Below are the code and all the weights of a small trained network. Each question names an input and a class and asks about switching units off, where a switched-off unit gives its printed mean instead of its output.

import numpy as np


def w(rows, s, z=0):
    codes = np.array(rows[::2]) - 128.0
    scale = np.full(codes.shape[1], s)
    scale[-1] = z or s
    return codes * scale


def norm(h):
    return h / np.sqrt((h * h).mean(-1, keepdims=True) + 1e-5)


def f(y):
    return y / 2 * (1 + np.tanh(0.7978845608 * (y + 0.044715 * y**3)))


def log_softmax(a):
    a = a - a.max(-1, keepdims=True)
    return a - np.log(np.exp(a).sum(-1, keepdims=True))


def net(x, mask):
    res = np.array(x, float).reshape(1, 8) / 4 @ E
    u = 0
    for l in range(2):
        y = f(norm(res) @ A[l][:, :-1].T + A[l][:, -1])
        res = res + np.where(mask[u : u + 7], y, B[l][:, -1]) @ B[l][:, :-1]
        u += 7
    return log_softmax(norm(res)[-1] @ U[:, :-1].T + U[:, -1])


A, B = {}, {}
E = w([
[167,142,103,183,90,111,156,119,128],'x0',
[128,116,125,139,126,143,143,125,146],'x1',
[81,22,60,107,97,108,193,255,81],'x2',
[106,116,130,133,124,108,118,120,148],'x3',
[125,137,126,136,141,165,136,145,137],'x4',
[23,187,97,91,96,135,156,43,53],'x5',
[82,121,140,107,146,116,98,131,145],'x6',
[128,47,118,215,174,187,70,112,62],'x7',
],0.0074)
A[0] = w([
[71,177,105,144,156,143,114,2,100,107],'L0N1',
[158,220,154,203,25,144,135,193,87,159],'L0N2',
[93,98,125,62,119,190,112,134,135,147],'L0N3',
[136,108,125,103,156,120,152,92,126,3],'L0N4',
[119,144,143,165,176,121,169,136,168,59],'L0N5',
[105,77,119,197,218,153,72,64,123,78],'L0N6',
[141,107,10,56,211,113,161,70,129,55],'L0N7',
],0.0055,0.0044)
B[0] = w([
[140,149,118,130,177,162,194,139,79,254],'L0N1',
[75,128,145,48,180,126,82,158,107,179],'L0N2',
[150,141,8,149,140,104,140,94,168,164],'L0N3',
[121,254,170,149,181,152,54,153,130,85],'L0N4',
[95,168,163,80,128,104,85,66,129,104],'L0N5',
[191,131,150,121,40,141,91,148,87,199],'L0N6',
[150,102,164,178,114,85,109,126,149,111],'L0N7',
],0.0085,0.0036)
A[1] = w([
[227,99,148,152,191,95,88,186,193,55],'L1N1',
[97,88,103,217,114,168,48,159,56,91],'L1N2',
[185,254,121,12,109,61,171,154,250,2],'L1N3',
[183,84,120,229,167,160,7,79,56,56],'L1N4',
[52,200,64,149,125,151,136,45,80,107],'L1N5',
[219,113,175,152,162,98,64,174,211,85],'L1N6',
[194,234,217,164,180,159,45,4,173,52],'L1N7',
],0.0075,0.0032)
B[1] = w([
[72,207,155,158,196,91,158,80,32,198],'L1N1',
[164,189,155,67,98,103,80,147,209,193],'L1N2',
[137,131,178,102,36,210,49,91,179,251],'L1N3',
[95,127,140,61,41,186,92,61,193,221],'L1N4',
[99,153,196,202,158,126,144,132,105,220],'L1N5',
[69,180,170,178,173,174,184,72,30,206],'L1N6',
[162,29,23,122,153,34,168,250,160,254],'L1N7',
],0.011,0.0075)
U = w([
[114,134,184,86,54,163,28,81,205,252],'0',
[29,185,188,193,226,92,158,85,26,59],'1',
[153,48,36,117,175,1,138,241,162,2],'2',
],0.0098,0.00098)

Each question gives the input, the list of numbers given to net, and the class t.
The units are the neurons (one row each of A and B). Each row of codes is followed by its name. A weight is (code - 128) times the scale printed after its matrix; where a second scale follows, it is the last column's (A, B and U).
mask holds one flag per neuron, layer by layer. A switched-off neuron (its flag False) gives its mean, the last column of its row in B, instead of its output. The means were averaged over made-up inputs and are rounded, as every weight is.
A unit's drop is (log p(t) with every unit on - log p(t) with that unit switched off) / (log p(t) with every unit on - log p(t) with every unit switched off).
The circuit of an input: a set's keep is (log p(t) with only the set's units on - log p(t) with every unit switched off) / (log p(t) with every unit on - log p(t) with every unit switched off). Starting from the 12 units with the biggest drops (on a tie, the unit counted first), units are removed one at a time, each time the one whose removal leaves the highest keep (on an exact tie, the one counted first), for as long as the keep stays at least 0.8.
circuit, biggest first: the units of the circuit, biggest drop first
top k neurons: the k neurons with the biggest drops, biggest first
k most important neurons of layer l: the k neurons of layer l with the biggest drops, biggest first
drop when u is switched off: that unit's drop, to one decimal
input [8,6,8,6,-6,-4,-1,8], class 0: circuit, biggest first => L1N7
input [3,8,-5,1,-8,8,7,-5], class 1: 2 most important neurons of layer 1 => L1N5, L1N4
input [-1,-2,8,8,8,-1,-6,-8], class 0: 2 most important neurons of layer 1 => L1N7, L1N3
input [-1,6,8,2,5,-4,-8,8], class 0: top 2 neurons => L1N7, L1N2
input [8,-7,-8,-4,-8,1,8,-6], class 2: 2 most important neurons of layer 1 => L1N7, L1N4
input [-2,-6,7,5,-2,-8,6,-5], class 1: top 2 neurons => L1N7, L1N1
input [-4,4,-7,5,5,-6,4,4], class 2: top 3 neurons => L1N7, L1N5, L1N3
input [6,2,1,-3,2,3,-2,-2], class 1: top 4 neurons => L1N7, L1N4, L1N2, L1N3
input [2,-6,-8,6,-5,-6,-3,6], class 2: 2 most important neurons of layer 1 => L1N7, L1N3
input [-5,-1,7,-8,-1,-4,-1,-8], class 0: top 2 neurons => L1N3, L1N7
input [7,6,4,6,4,-2,1,4], class 0: top 3 neurons => L1N7, L1N2, L0N1
input [7,-8,8,2,7,4,4,-8], class 0: top 3 neurons => L1N7, L1N3, L0N1
input [8,0,6,-2,8,5,3,6], class 0: top 3 neurons => L1N7, L1N2, L1N1
input [1,-3,-7,2,-4,-4,2,4], class 2: top neuron => L1N7
input [-2,1,6,5,0,-7,-3,3], class 1: drop when L1N7 is switched off => 0.4
input [3,-8,1,-8,5,2,7,6], class 0: drop when L0N6 is switched off => 0.0
input [3,7,-8,-5,1,-5,8,5], class 2: drop when L1N3 is switched off => 0.2
input [5,-5,5,-8,-5,6,-7,-8], class 0: drop when L1N1 is switched off => 0.1
